[[130 125 132 114 124 123 130]
 [144 102 145 128 135 136 114]
 [140 116 141 115 123 123 120]
 [131 122 131 134 135 136 128]
 [122 148 122 124 120 119 138]
 [130 127 132 114 122 122 130]]
->
[[123 130 130 125 132 114 124]
 [136 114 144 102 145 128 135]
 [123 120 140 116 141 115 123]
 [136 128 131 122 131 134 135]
 [119 138 122 148 122 124 120]
 [122 130 130 127 132 114 122]]

[[130 127 131 120]
 [145 114 135 122]
 [152 109 137 119]
 [144 119 122 129]
 [145 121 122 131]
 [151 108 136 119]
 [118 134 137 128]
 [153 111 135 121]]
->
[[131 120 130 127]
 [135 122 145 114]
 [137 119 152 109]
 [122 129 144 119]
 [122 131 145 121]
 [136 119 151 108]
 [137 128 118 134]
 [135 121 153 111]]

[[126 149 126 131 136 127 127 146]
 [149 148 125 134 136 127 130 148]
 [130 149 124 151 134 149 132 142]
 [130 149 120 125 147 147 149 123]
 [130 149 122 153 134 147 130 142]
 [128 147 119 130 151 148 130 141]
 [149 149 119 145 148 146 133 118]
 [147 129 128 146 128 126 151 125]
 [149 149 121 143 146 146 151 118]
 [151 129 140 128 150 152 129 122]
 [152 130 140 125 150 152 127 121]]
->
[[127 146 126 149 126 131 136 127]
 [130 148 149 148 125 134 136 127]
 [132 142 130 149 124 151 134 149]
 [149 123 130 149 120 125 147 147]
 [130 142 130 149 122 153 134 147]
 [130 141 128 147 119 130 151 148]
 [133 118 149 149 119 145 148 146]
 [151 125 147 129 128 146 128 126]
 [151 118 149 149 121 143 146 146]
 [129 122 151 129 140 128 150 152]
 [127 121 152 130 140 125 150 152]]

[[118 139 149 114 143 106 127 126 121 123 124 130 121]
 [107 123 142 138 134 136 142 115 122 138 118 126 126]
 [126 125 138 122 141 108 126 135 146 134 125 131 143]
 [147 122 123 132 129 118 125 141 140 143 134 121 135]]
->
[[130 121 118 139 149 114 143 106 127 126 121 123 124]
 [126 126 107 123 142 138 134 136 142 115 122 138 118]
 [131 143 126 125 138 122 141 108 126 135 146 134 125]
 [121 135 147 122 123 132 129 118 125 141 140 143 134]]

[[109 141 120 112 151 117 115]
 [111 140 121 113 149 118 116]
 [112 139 122 115 148 119 117]
 [101 152 115 105 153 111 106]
 [113 137 122 116 147 120 118]]
->
[[117 115 109 141 120 112 151]
 [118 116 111 140 121 113 149]
 [119 117 112 139 122 115 148]
 [111 106 101 152 115 105 153]
 [120 118 113 137 122 116 147]]

[[133 129 128]
 [124 124 133]
 [105 125 118]
 [141 126 139]
 [137 110 138]
 [117 138 131]
 [127 126 137]
 [118 144 121]
 [133 118 129]
 [106 120 121]]
->
[[129 128 133]
 [124 133 124]
 [125 118 105]
 [126 139 141]
 [110 138 137]
 [138 131 117]
 [126 137 127]
 [144 121 118]
 [118 129 133]
 [120 121 106]]

[[117 106 157]
 [141 128 122]
 [130 127 118]
 [152 129 131]
 [128 151 128]]
->
[[106 157 117]
 [128 122 141]
 [127 118 130]
 [129 131 152]
 [151 128 128]]
---
[[116 132 124 113 146]
 [128 129 125 129 129]
 [138 102 125 101 128]
 [130 128 127 128 127]
 [128 130 128 128 128]]
->
[[129 125]
 [102 125]]

[[136 137 112]
 [119 120 126]
 [118 117 150]
 [121 121 114]
 [137 137 110]]
->
[[120 126]
 [117 150]]

[[130 135 134]
 [135 138 141]
 [120 103 107]
 [117 102 126]]
->
[[138 141]
 [103 107]]

[[143 121 129  98]
 [133 129 121 131]
 [130 127 130 124]]
->
[[129 121]
 [127 130]]

[[142 153 114]
 [148 154 110]
 [103 113 141]]
->
[[154 110]
 [113 141]]

[[124 156 124 135]
 [133 127 120 142]
 [126 122 124 132]
 [129 138 124 134]
 [145 130 148 116]]
->
[[127 120]
 [122 124]]

[[146 129 110]
 [151 136 146]
 [143 128 111]
 [111 127 145]]
->
[[136 146]
 [128 111]]

[[147 139 155 105]
 [148 157 140 137]
 [133 105 133 137]
 [145 155 153 122]]
->
[[157 140]
 [105 133]]
---
[[126 130 142 127 122 148 130 147 128 137 112]
 [146 141 102 142 124 139 103 134 121 139 122]
 [127 110 143 130 143 119 139 133 121 110 139]
 [136 104 135 135 136 124 131 143 119 122 129]]
->
[[146 141 102 142 124 139 103 134 121 139 122]
 [136 104 135 135 136 124 131 143 119 122 129]
 [127 110 143 130 143 119 139 133 121 110 139]
 [126 130 142 127 122 148 130 147 128 137 112]]

[[128 116 144 130 122 134 131 137 118 126 127 124 139 127 138 129]
 [140 140 119 132 139 122 122 124 125 150 123 118 125 126 124 126]
 [126 136 111 129 133 125 124 120 136 124 128 137 124 128 123 122]
 [125 119 135 127 124 132 128 135 129 122 138 131 128 132 128 130]]
->
[[140 140 119 132 139 122 122 124 125 150 123 118 125 126 124 126]
 [128 116 144 130 122 134 131 137 118 126 127 124 139 127 138 129]
 [126 136 111 129 133 125 124 120 136 124 128 137 124 128 123 122]
 [125 119 135 127 124 132 128 135 129 122 138 131 128 132 128 130]]

[[110 145 142]
 [116 118 151]
 [103 147 143]
 [114 126 151]
 [ 99 147 146]
 [135 118 127]
 [150 116 121]
 [121 122 139]
 [128 139 118]
 [129 137 126]]
->
[[150 116 121]
 [135 118 127]
 [129 137 126]
 [128 139 118]
 [121 122 139]
 [116 118 151]
 [114 126 151]
 [110 145 142]
 [103 147 143]
 [ 99 147 146]]

[[152 106 129 140 134 124 124 133 117]
 [125 124 113 131 140 118 138 119 124]
 [130 119 125 130 136 101 131 118 126]]
->
[[152 106 129 140 134 124 124 133 117]
 [130 119 125 130 136 101 131 118 126]
 [125 124 113 131 140 118 138 119 124]]

[[121 128 120 136]
 [131 133 107 134]
 [102 114 138 112]
 [126 129 113 129]
 [115 124 134 139]
 [137 127 151 117]
 [118 122 141 125]
 [148 139 123 145]]
->
[[148 139 123 145]
 [137 127 151 117]
 [131 133 107 134]
 [126 129 113 129]
 [121 128 120 136]
 [118 122 141 125]
 [115 124 134 139]
 [102 114 138 112]]

[[132 101]
 [142 157]
 [115 139]
 [150 135]
 [148 139]
 [101 123]
 [134 145]
 [146 126]
 [130 127]
 [137 109]
 [129 143]
 [147 158]]
->
[[150 135]
 [148 139]
 [147 158]
 [146 126]
 [142 157]
 [137 109]
 [134 145]
 [132 101]
 [130 127]
 [129 143]
 [115 139]
 [101 123]]

[[112 110 145 131 130 134 121 150 124 135 152 113 150 122 130 113]
 [134 115 124 139 120 128 140 141 130 128 146 117 122 131 127 136]
 [125 120 132 128 119 116 134 140 141 115 141 122 133 116 115 128]]
->
[[134 115 124 139 120 128 140 141 130 128 146 117 122 131 127 136]
 [125 120 132 128 119 116 134 140 141 115 141 122 133 116 115 128]
 [112 110 145 131 130 134 121 150 124 135 152 113 150 122 130 113]]
